-12, -56, -21, -22, -6, -37, 5, -78
-43, -30, 51, -34, -21, -20, 33, -23
=>
-12, -21, -6, 5
-43, 51, -21, 33

48, -7, 13, -34, 62, 12
37, 21, -59, 0, -49, 39
35, 0, 17, 7, 37, -57
-33, -33, -27, -47, 12, -4
11, -47, -41, 33, 10, -14
23, 31, -23, 34, -2, -15
-42, -17, -18, -7, -74, 26
-15, 51, 5, -60, -40, -3
-22, -33, 79, -40, 21, 58
-11, 50, -5, 47, 8, 46
5, 35, -20, -1, -12, -65
=>
48, 13, 62
37, -59, -49
35, 17, 37
-33, -27, 12
11, -41, 10
23, -23, -2
-42, -18, -74
-15, 5, -40
-22, 79, 21
-11, -5, 8
5, -20, -12

50, -41, 34, 25
35, 35, -16, -56
-38, -27, 43, -43
28, -50, 45, 25
-72, -11, 18, -17
-52, 3, 17, -54
-36, -49, 45, 19
-36, 34, -15, -58
-35, -44, 51, -15
10, 28, -3, -71
50, 32, -18, -45
21, -52, 45, 28
=>
50, 34
35, -16
-38, 43
28, 45
-72, 18
-52, 17
-36, 45
-36, -15
-35, 51
10, -3
50, -18
21, 45

-4, -25, -59, 9, -34, -35, -38, -22, -5, 21, 48, -12
-31, 34, 47, 9, 2, 2, 0, 38, -27, -17, -23, 54
-17, -8, 25, 16, -15, 10, 0, -14, 2, 50, -32, -18
-2, 26, 57, -7, 36, 37, 34, 19, -2, -26, -50, 2
4, -34, 10, -28, 4, -35, 46, -42, 28, -1, -17, -28
7, -5, -14, 1, 14, -34, 12, 2, -9, -56, 32, -29
=>
-4, -59, -34, -38, -5, 48
-31, 47, 2, 0, -27, -23
-17, 25, -15, 0, 2, -32
-2, 57, 36, 34, -2, -50
4, 10, 4, 46, 28, -17
7, -14, 14, 12, -9, 32

43, 11, -33, 38, -13, -36, -12, 36, -9, -25, -15, -27, 28, -10
12, 17, -59, -37, 44, 4, -44, 17, -2, 10, -9, -36, -14, 7
10, -7, 15, 19, -24, 4, -8, -28, 17, -19, 37, -68, 10, -17
-7, 0, -17, -53, 33, 20, -8, 5, -4, 25, -22, 20, -24, 15
2, -20, 13, 18, -24, 18, 53, -3, -17, -3, 27, 40, -25, -8
=>
43, -33, -13, -12, -9, -15, 28
12, -59, 44, -44, -2, -9, -14
10, 15, -24, -8, 17, 37, 10
-7, -17, 33, -8, -4, -22, -24
2, 13, -24, 53, -17, 27, -25

-34, 31, -41
32, 4, -4
-32, -73, -38
26, -29, 37
76, 58, 68
-24, -58, -8
=>
-34, -41
32, -4
-32, -38
26, 37
76, 68
-24, -8

8, -9, 42, -20, 37, 19, 25, 41, -8, -30, 20, 23, 27
-21, -48, -28, -6, -25, -17, -25, -22, -10, 16, -22, 30, -8
12, 0, -25, 15, -42, 9, 12, -38, 4, 4, 3, -61, -57
10, -18, 36, 14, 45, 10, 0, 44, -12, 32, 13, 28, 18
2, 45, -32, 7, -16, -15, -26, -18, 22, 15, -13, -17, -3
=>
8, 42, 37, 25, -8, 20, 27
-21, -28, -25, -25, -10, -22, -8
12, -25, -42, 12, 4, 3, -57
10, 36, 45, 0, -12, 13, 18
2, -32, -16, -26, 22, -13, -3
---
7, -16, -8, -2, -6, -5, -7, -12, -7
9, 6, 60, 1, 59, -13, 38, 9, 67
0, 5, -31, 13, -27, 28, 4, 0, -24
=>
0, 5, -31, 13, -27, 28, 4, 0, -24
7, -16, -8, -2, -6, -5, -7, -12, -7
9, 6, 60, 1, 59, -13, 38, 9, 67

-42, -16, -28, 40, -9, 29, 6, 24, -30, -31, -66, 32, -12
-24, 53, -20, 1, -44, 30, 20, -27, -1, 0, -8, 20, 4
=>
-24, 53, -20, 1, -44, 30, 20, -27, -1, 0, -8, 20, 4
-42, -16, -28, 40, -9, 29, 6, 24, -30, -31, -66, 32, -12

21, -21, 23, 22
21, 34, -14, -14
-4, -8, 24, 5
32, 4, 4, 1
58, -26, -32, 47
-37, 77, 62, -68
-27, 47, 80, -27
37, -48, -3, 74
-25, 29, 3, -27
=>
-25, 29, 3, -27
21, -21, 23, 22
21, 34, -14, -14
-4, -8, 24, 5
32, 4, 4, 1
58, -26, -32, 47
-37, 77, 62, -68
-27, 47, 80, -27
37, -48, -3, 74

-2, -3, -6, -11, -4, -14
-9, 2, 0, -45, -33, 42
-20, -8, 18, 24, 3, -13
19, 7, -18, -13, -24, 23
5, 11, 23, 2, 31, -10
-1, 46, 19, 32, 2, 61
16, -9, -9, 35, 14, -8
1, 71, 15, 19, -52, 0
-48, 20, -16, -1, 18, 18
35, 11, -25, -37, 67, -4
-12, 2, 16, 68, -20, 2
=>
-12, 2, 16, 68, -20, 2
-2, -3, -6, -11, -4, -14
-9, 2, 0, -45, -33, 42
-20, -8, 18, 24, 3, -13
19, 7, -18, -13, -24, 23
5, 11, 23, 2, 31, -10
-1, 46, 19, 32, 2, 61
16, -9, -9, 35, 14, -8
1, 71, 15, 19, -52, 0
-48, 20, -16, -1, 18, 18
35, 11, -25, -37, 67, -4

36, 75, 28
26, -30, -22
1, -3, -55
37, -23, 0
46, -40, 10
-31, 30, -11
-18, 81, -23
=>
-18, 81, -23
36, 75, 28
26, -30, -22
1, -3, -55
37, -23, 0
46, -40, 10
-31, 30, -11

1, 2, -1, 1, -2, 6, 1, 0, -1, 0, -1, 3, -1, 0
-2, -3, 1, -2, -6, 5, 0, 3, 9, -2, 0, 1, 1, 0
-12, -13, 9, 4, 48, -27, -57, -69, 1, -20, -29, 15, 16, 17
14, -9, 12, -24, 12, -44, -46, 5, 0, 17, -10, 12, 17, 55
-3, -75, -5, 4, 31, -38, -59, -50, 15, -20, -4, 17, 12, 12
-3, -1, 0, 0, 0, 0, 2, -1, 1, 4, 1, 3, 1, -2
=>
-3, -1, 0, 0, 0, 0, 2, -1, 1, 4, 1, 3, 1, -2
1, 2, -1, 1, -2, 6, 1, 0, -1, 0, -1, 3, -1, 0
-2, -3, 1, -2, -6, 5, 0, 3, 9, -2, 0, 1, 1, 0
-12, -13, 9, 4, 48, -27, -57, -69, 1, -20, -29, 15, 16, 17
14, -9, 12, -24, 12, -44, -46, 5, 0, 17, -10, 12, 17, 55
-3, -75, -5, 4, 31, -38, -59, -50, 15, -20, -4, 17, 12, 12

-2, 10, 31, 7, 8, -20, 1, 3
-20, 19, 3, -1, -1, 62, 23, -70
-5, -24, -7, 9, 6, 20, -4, 8
=>
-5, -24, -7, 9, 6, 20, -4, 8
-2, 10, 31, 7, 8, -20, 1, 3
-20, 19, 3, -1, -1, 62, 23, -70

-18, -13, 32, -7, -23, 3
-13, 11, 15, -10, -8, 6
-16, 11, 36, -13, -8, 20
26, -14, 21, -29, 23, 17
1, 19, -9, 58, -9, 3
=>
1, 19, -9, 58, -9, 3
-18, -13, 32, -7, -23, 3
-13, 11, 15, -10, -8, 6
-16, 11, 36, -13, -8, 20
26, -14, 21, -29, 23, 17

9, -22, 37, 33, 35, -16, -9, 13, 7, 2
-52, 11, 34, -39, -51, -28, 42, 10, 21, -58
-48, -27, 5, -9, 11, 39, 54, -27, -54, 17
=>
-48, -27, 5, -9, 11, 39, 54, -27, -54, 17
9, -22, 37, 33, 35, -16, -9, 13, 7, 2
-52, 11, 34, -39, -51, -28, 42, 10, 21, -58
